Below is a small trained network, with its code and all its weights. Each question gives an input and a class and asks what happens when units are switched off, that is, made to give their printed mean instead of their output.

import numpy as np


def w(rows, s, z=0):
    codes = np.array(rows[::2]) - 128.0
    scale = np.full(codes.shape[1], s)
    scale[-1] = z or s
    return codes * scale


def norm(h):
    return h / np.sqrt((h * h).mean(-1, keepdims=True) + 1e-5)


def f(y):
    return np.maximum(y, 0)


def log_softmax(a):
    a = a - a.max(-1, keepdims=True)
    return a - np.log(np.exp(a).sum(-1, keepdims=True))


def net(x, mask):
    res = np.array(x, float).reshape(1, 6) / 4 @ E
    u = 0
    for l in range(3):
        y = f(norm(res) @ A[l][:, :-1].T + A[l][:, -1])
        res = res + np.where(mask[u : u + 8], y, B[l][:, -1]) @ B[l][:, :-1]
        u += 8
    return log_softmax(norm(res)[-1] @ U[:, :-1].T + U[:, -1])


A, B = {}, {}
E = w([
[124,157,149,101,91,194,177,92,80,185],'x0',
[89,135,149,107,180,208,135,199,156,115],'x1',
[184,76,108,133,79,35,124,202,159,88],'x2',
[149,101,79,146,152,91,122,94,154,97],'x3',
[114,179,250,139,172,144,79,153,190,22],'x4',
[126,133,98,126,226,111,169,74,148,104],'x5',
],0.0025)
A[0] = w([
[171,103,134,82,143,142,89,156,69,146,4],'0.n1',
[33,187,124,189,99,208,205,121,3,105,119],'0.n2',
[136,110,131,158,141,221,120,121,177,169,67],'0.n3',
[119,176,168,145,148,36,163,91,122,142,172],'0.n4',
[98,129,208,83,75,130,83,151,149,99,117],'0.n5',
[164,75,120,156,76,157,179,118,102,186,2],'0.n6',
[138,105,79,131,78,122,172,131,59,178,102],'0.n7',
[113,195,126,70,179,222,157,56,110,228,59],'0.n8',
],0.0032,0.0009)
B[0] = w([
[163,157,113,99,141,164,159,61,118,87,137],'0.n1',
[93,53,75,107,196,100,151,49,144,3,230],'0.n2',
[160,121,128,129,91,137,168,75,109,107,166],'0.n3',
[130,100,129,143,145,138,142,170,139,125,173],'0.n4',
[114,174,134,150,80,175,94,195,109,126,209],'0.n5',
[186,135,73,120,178,68,148,171,152,90,182],'0.n6',
[174,131,49,95,75,116,105,145,157,221,208],'0.n7',
[72,88,233,194,168,219,194,74,93,143,253],'0.n8',
],0.0036,0.0032)
A[1] = w([
[62,126,180,104,164,210,187,69,25,173,99],'1.n1',
[57,199,231,156,89,148,170,105,193,84,231],'1.n2',
[112,150,104,118,203,33,78,109,188,129,26],'1.n3',
[178,68,43,20,60,118,127,104,83,214,76],'1.n4',
[152,130,7,172,72,61,145,152,134,165,115],'1.n5',
[82,158,144,52,157,157,83,197,250,61,254],'1.n6',
[90,66,65,94,190,64,82,117,166,44,68],'1.n7',
[206,2,123,175,168,56,93,164,170,57,43],'1.n8',
],0.0028,0.00089)
B[1] = w([
[29,3,216,133,171,128,141,83,122,160,254],'1.n1',
[164,92,60,170,114,137,108,117,94,192,241],'1.n2',
[80,179,94,103,69,128,204,125,128,106,173],'1.n3',
[214,137,140,114,98,83,68,140,237,185,218],'1.n4',
[127,168,143,74,156,195,129,113,197,175,214],'1.n5',
[155,139,102,151,78,120,134,85,70,155,250],'1.n6',
[122,123,129,75,113,115,176,68,69,86,199],'1.n7',
[80,142,119,100,175,135,169,121,104,89,235],'1.n8',
],0.004,0.0032)
A[2] = w([
[175,180,159,181,52,195,58,246,74,111,118],'2.n1',
[115,178,107,88,163,55,157,97,89,83,138],'2.n2',
[210,128,124,78,114,149,143,163,255,208,129],'2.n3',
[143,96,161,163,52,110,141,132,112,101,203],'2.n4',
[135,126,23,130,152,92,190,59,165,82,165],'2.n5',
[67,160,148,185,124,159,138,37,104,83,247],'2.n6',
[204,112,101,107,138,113,112,145,208,196,62],'2.n7',
[184,118,72,124,78,97,123,129,144,240,120],'2.n8',
],0.0037,0.0013)
B[2] = w([
[122,200,111,182,188,2,145,74,133,167,230],'2.n1',
[130,127,95,80,67,212,134,139,99,113,185],'2.n2',
[197,121,170,123,92,126,16,56,208,155,215],'2.n3',
[116,117,97,171,204,147,170,123,100,132,184],'2.n4',
[129,142,166,117,99,152,89,207,82,84,226],'2.n5',
[130,95,119,91,118,98,151,189,156,161,255],'2.n6',
[161,165,136,127,34,165,60,88,179,198,193],'2.n7',
[186,150,115,124,131,190,101,145,192,82,210],'2.n8',
],0.0051,0.004)
U = w([
[98,152,71,28,88,154,160,211,39,15,120],'0',
[224,138,103,72,53,159,21,81,239,192,133],'1',
[104,232,115,229,190,1,126,126,87,159,4],'2',
[10,2,202,134,205,202,196,81,84,201,247],'3',
],0.008,0.0004)

Each question gives the input, the list of numbers given to net, and the class t.
The units are the neurons (one row each of A and B). Each row of codes is followed by its name. A weight is (code - 128) times the scale printed after its matrix; where a second scale follows, it is the last column's (A, B and U).
mask holds one flag per neuron, layer by layer. A switched-off neuron (its flag False) gives its mean, the last column of its row in B, instead of its output. The means were averaged over made-up inputs and are rounded, as every weight is.
A unit's drop is (log p(t) with every unit on - log p(t) with that unit switched off) / (log p(t) with every unit on - log p(t) with every unit switched off).
unit that matters most: the unit with the biggest drop
top k neurons: the k neurons with the biggest drops, biggest first
top k neurons in layer l: the k neurons of layer l with the biggest drops, biggest first
drop of u: that unit's drop, to one decimal
input [-3,1,-5,-1,7,1], class 2: top 2 neurons -> 0.n8; 0.n2
input [-7,8,-3,-8,0,-4], class 2: unit that matters most -> 2.n1
input [-8,-6,-6,-7,-5,4], class 3: top 2 neurons -> 0.n8; 1.n1
input [-3,-8,-2,2,2,-5], class 2: top 3 neurons -> 0.n2; 0.n7; 1.n4
input [7,-2,2,3,7,6], class 3: top 3 neurons in layer 0 -> 0.n2; 0.n6; 0.n7
input [0,-6,1,3,5,-2], class 2: top 2 neurons in layer 0 -> 0.n2; 0.n5
input [8,5,1,2,7,-3], class 3: top 2 neurons in layer 1 -> 1.n1; 1.n4
input [-8,5,8,6,5,-6], class 2: top 2 neurons -> 0.n2; 2.n1
input [-7,-5,3,-2,6,-1], class 2: top 4 neurons in layer 1 -> 1.n1; 1.n6; 1.n2; 1.n5
input [-1,-3,-1,3,1,-4], class 2: top 2 neurons -> 0.n2; 0.n7
input [-5,6,-4,-4,0,-6], class 2: top 2 neurons in layer 2 -> 2.n1; 2.n2
input [-7,0,-3,-6,1,5], class 0: drop of 0.n8 -> 0.9
input [7,-4,1,6,7,5], class 0: drop of 0.n8 -> 1.2
input [7,-2,-1,5,1,3], class 3: drop of 2.n4 -> 0.0
input [-2,8,1,2,2,5], class 0: unit that matters most -> 0.n8
